Below is a small trained network, with its code and all its weights. Each question gives an input and a class and asks what happens when units are switched off, that is, made to give their printed mean instead of their output.

import numpy as np


def w(rows, s, z=0):
    codes = np.array(rows[::2]) - 128.0
    scale = np.full(codes.shape[1], s)
    scale[-1] = z or s
    return codes * scale


def norm(h):
    return h / np.sqrt((h * h).mean(-1, keepdims=True) + 1e-5)


def f(y):
    return np.maximum(y, 0)


def log_softmax(a):
    a = a - a.max(-1, keepdims=True)
    return a - np.log(np.exp(a).sum(-1, keepdims=True))


def net(x, mask):
    res = np.array(x, float).reshape(1, 4) / 4 @ E
    u = 0
    for l in range(2):
        y = f(norm(res) @ A[l][:, :-1].T + A[l][:, -1])
        res = res + np.where(mask[u : u + 12], y, B[l][:, -1]) @ B[l][:, :-1]
        u += 12
    return log_softmax(norm(res)[-1] @ U[:, :-1].T + U[:, -1])


A, B = {}, {}
E = w([
[131,151,145,170,180,74,109,57,30,117,78,172],'x0',
[80,128,123,108,214,162,181,124,110,200,146,102],'x1',
[175,201,169,73,110,117,153,129,95,179,254,73],'x2',
[62,176,135,77,120,199,222,168,118,79,140,197],'x3',
],0.009)
A[0] = w([
[143,144,201,104,55,154,162,125,154,96,202,132,119],'0.n0',
[197,221,188,117,103,120,131,94,84,151,136,157,6],'0.n1',
[144,64,112,142,135,168,89,126,200,138,105,87,115],'0.n2',
[184,156,142,106,135,90,135,95,141,180,190,25,41],'0.n3',
[119,213,191,125,145,150,160,114,86,155,163,77,228],'0.n4',
[127,134,106,70,91,255,148,136,175,74,137,153,68],'0.n5',
[194,185,93,205,6,151,86,196,208,100,181,110,25],'0.n6',
[36,141,143,190,187,114,125,33,73,155,152,159,87],'0.n7',
[121,105,91,183,102,96,36,126,136,147,62,110,13],'0.n8',
[57,181,147,61,123,125,163,100,125,98,114,156,63],'0.n9',
[207,120,121,98,81,87,29,75,158,67,158,69,3],'0.n10',
[97,91,74,118,189,209,228,133,108,95,108,171,98],'0.n11',
],0.0077,0.0019)
B[0] = w([
[167,111,174,55,123,99,180,158,107,82,147,154,233],'0.n0',
[106,129,69,67,64,99,99,142,98,92,130,96,200],'0.n1',
[188,159,142,168,76,129,116,83,89,132,130,141,199],'0.n2',
[140,98,83,107,198,124,198,112,132,151,225,90,246],'0.n3',
[157,171,91,79,147,129,141,75,66,89,145,125,232],'0.n4',
[111,153,140,129,31,208,182,172,158,254,156,187,227],'0.n5',
[119,118,235,73,160,43,96,233,164,82,63,116,254],'0.n6',
[157,127,135,180,147,103,132,232,49,61,159,121,201],'0.n7',
[134,91,90,154,101,143,72,123,194,143,144,67,214],'0.n8',
[150,132,151,141,129,132,143,116,107,79,43,210,190],'0.n9',
[114,57,193,142,155,58,147,139,164,98,84,99,234],'0.n10',
[88,163,201,144,223,99,147,231,127,89,97,167,219],'0.n11',
],0.0078)
A[1] = w([
[156,51,81,212,114,158,54,73,161,119,79,54,71],'1.n0',
[115,126,87,116,171,145,97,28,82,172,179,70,88],'1.n1',
[95,184,97,113,76,179,240,176,120,137,138,164,151],'1.n2',
[62,135,132,117,92,206,138,131,178,161,60,187,1],'1.n3',
[75,126,104,141,223,55,124,40,75,113,122,89,196],'1.n4',
[88,151,117,83,86,145,169,124,189,97,119,170,54],'1.n5',
[174,98,141,71,91,205,213,134,158,141,112,171,80],'1.n6',
[154,88,92,185,121,141,74,61,153,124,73,118,88],'1.n7',
[157,146,159,163,126,108,209,179,140,95,178,67,172],'1.n8',
[184,192,126,88,99,176,137,97,126,167,160,163,24],'1.n9',
[129,63,46,254,82,101,50,72,213,115,86,83,29],'1.n10',
[69,132,109,133,76,215,145,116,192,167,61,200,46],'1.n11',
],0.0095,0.0046)
B[1] = w([
[150,134,114,250,24,65,110,108,98,207,11,146,217],'1.n0',
[204,140,53,182,155,173,210,31,103,160,243,120,173],'1.n1',
[115,104,125,202,83,149,47,91,142,130,72,103,248],'1.n2',
[88,149,120,238,66,196,130,78,253,69,173,215,174],'1.n3',
[149,93,47,111,122,193,229,144,192,154,132,192,219],'1.n4',
[91,122,73,196,163,142,125,65,174,175,121,99,176],'1.n5',
[64,134,131,160,178,149,75,64,121,163,166,79,204],'1.n6',
[58,88,136,212,142,109,108,65,81,227,43,141,184],'1.n7',
[150,79,140,90,144,128,26,121,188,151,89,103,255],'1.n8',
[80,226,124,117,62,73,87,46,63,173,108,35,150],'1.n9',
[232,111,122,210,162,1,134,56,58,250,59,174,234],'1.n10',
[7,112,170,230,24,177,88,84,228,83,177,146,177],'1.n11',
],0.0083,0.0094)
U = w([
[75,156,175,52,55,202,71,124,190,212,212,39,12],'0',
[9,147,184,230,39,227,99,142,238,105,113,188,147],'1',
[190,59,221,15,86,34,82,217,205,49,121,67,240],'2',
[223,85,11,67,216,132,227,86,100,159,251,69,124],'3',
[79,128,130,184,232,198,206,225,66,82,70,224,178],'4',
[205,54,96,210,101,33,129,88,132,225,27,139,169],'5',
[175,185,46,77,61,120,173,164,26,39,137,193,111],'6',
[47,237,154,34,84,197,110,66,54,82,142,90,5],'7',
],0.012,0.0029)

Each question gives the input, the list of numbers given to net, and the class t.
The units are the neurons (one row each of A and B). Each row of codes is followed by its name. A weight is (code - 128) times the scale printed after its matrix; where a second scale follows, it is the last column's (A, B and U).
mask holds one flag per neuron, layer by layer. A switched-off neuron (its flag False) gives its mean, the last column of its row in B, instead of its output. The means were averaged over made-up inputs and are rounded, as every weight is.
A unit's drop is (log p(t) with every unit on - log p(t) with that unit switched off) / (log p(t) with every unit on - log p(t) with every unit switched off).
The circuit of an input: a set's keep is (log p(t) with only the set's units on - log p(t) with every unit switched off) / (log p(t) with every unit on - log p(t) with every unit switched off). Starting from the 12 units with the biggest drops (on a tie, the unit counted first), units are removed one at a time, each time the one whose removal leaves the highest keep (on an exact tie, the one counted first), for as long as the keep stays at least 0.8.
units of the circuit, in order: the units of the circuit, biggest drop first
unit that matters most: the unit with the biggest drop
k most important neurons: the k neurons with the biggest drops, biggest first
k most important neurons of layer l: the k neurons of layer l with the biggest drops, biggest first
drop when u is switched off: that unit's drop, to one decimal
input [-1,4,0,4], class 1: unit that matters most : 0.n5
input [6,8,-7,-3], class 4: 2 most important neurons : 0.n7, 0.n11
input [3,5,4,7], class 4: 4 most important neurons : 0.n11, 0.n7, 0.n9, 0.n2
input [-7,5,1,2], class 1: units of the circuit, in order : 0.n5, 1.n3
input [5,-1,1,-1], class 6: 4 most important neurons of layer 0 : 0.n7, 0.n3, 0.n6, 0.n1
input [-3,0,4,-5], class 2: 2 most important neurons : 0.n6, 0.n10
input [-5,-3,5,4], class 0: 2 most important neurons : 0.n5, 1.n6
input [1,-6,0,3], class 2: 2 most important neurons : 0.n6, 0.n0
input [-2,-4,7,5], class 0: 3 most important neurons : 0.n5, 1.n6, 0.n10
input [-1,-6,6,5], class 2: 2 most important neurons of layer 0 : 0.n6, 0.n0
input [2,-4,5,-5], class 2: 2 most important neurons of layer 0 : 0.n10, 0.n6
input [6,6,5,7], class 4: 3 most important neurons of layer 0 : 0.n11, 0.n7, 0.n2
input [7,-7,4,0], class 2: 2 most important neurons : 0.n10, 1.n10
input [-4,-2,6,1], class 2: units of the circuit, in order : 0.n6
input [8,-5,5,-4], class 3: drop when 1.n4 is switched off : 0.1
input [-6,-3,-6,0], class 1: drop when 0.n5 is switched off : 0.4
input [-7,-8,4,3], class 2: drop when 0.n6 is switched off : 1.4
input [4,8,0,-2], class 3: drop when 0.n6 is switched off : 0.2
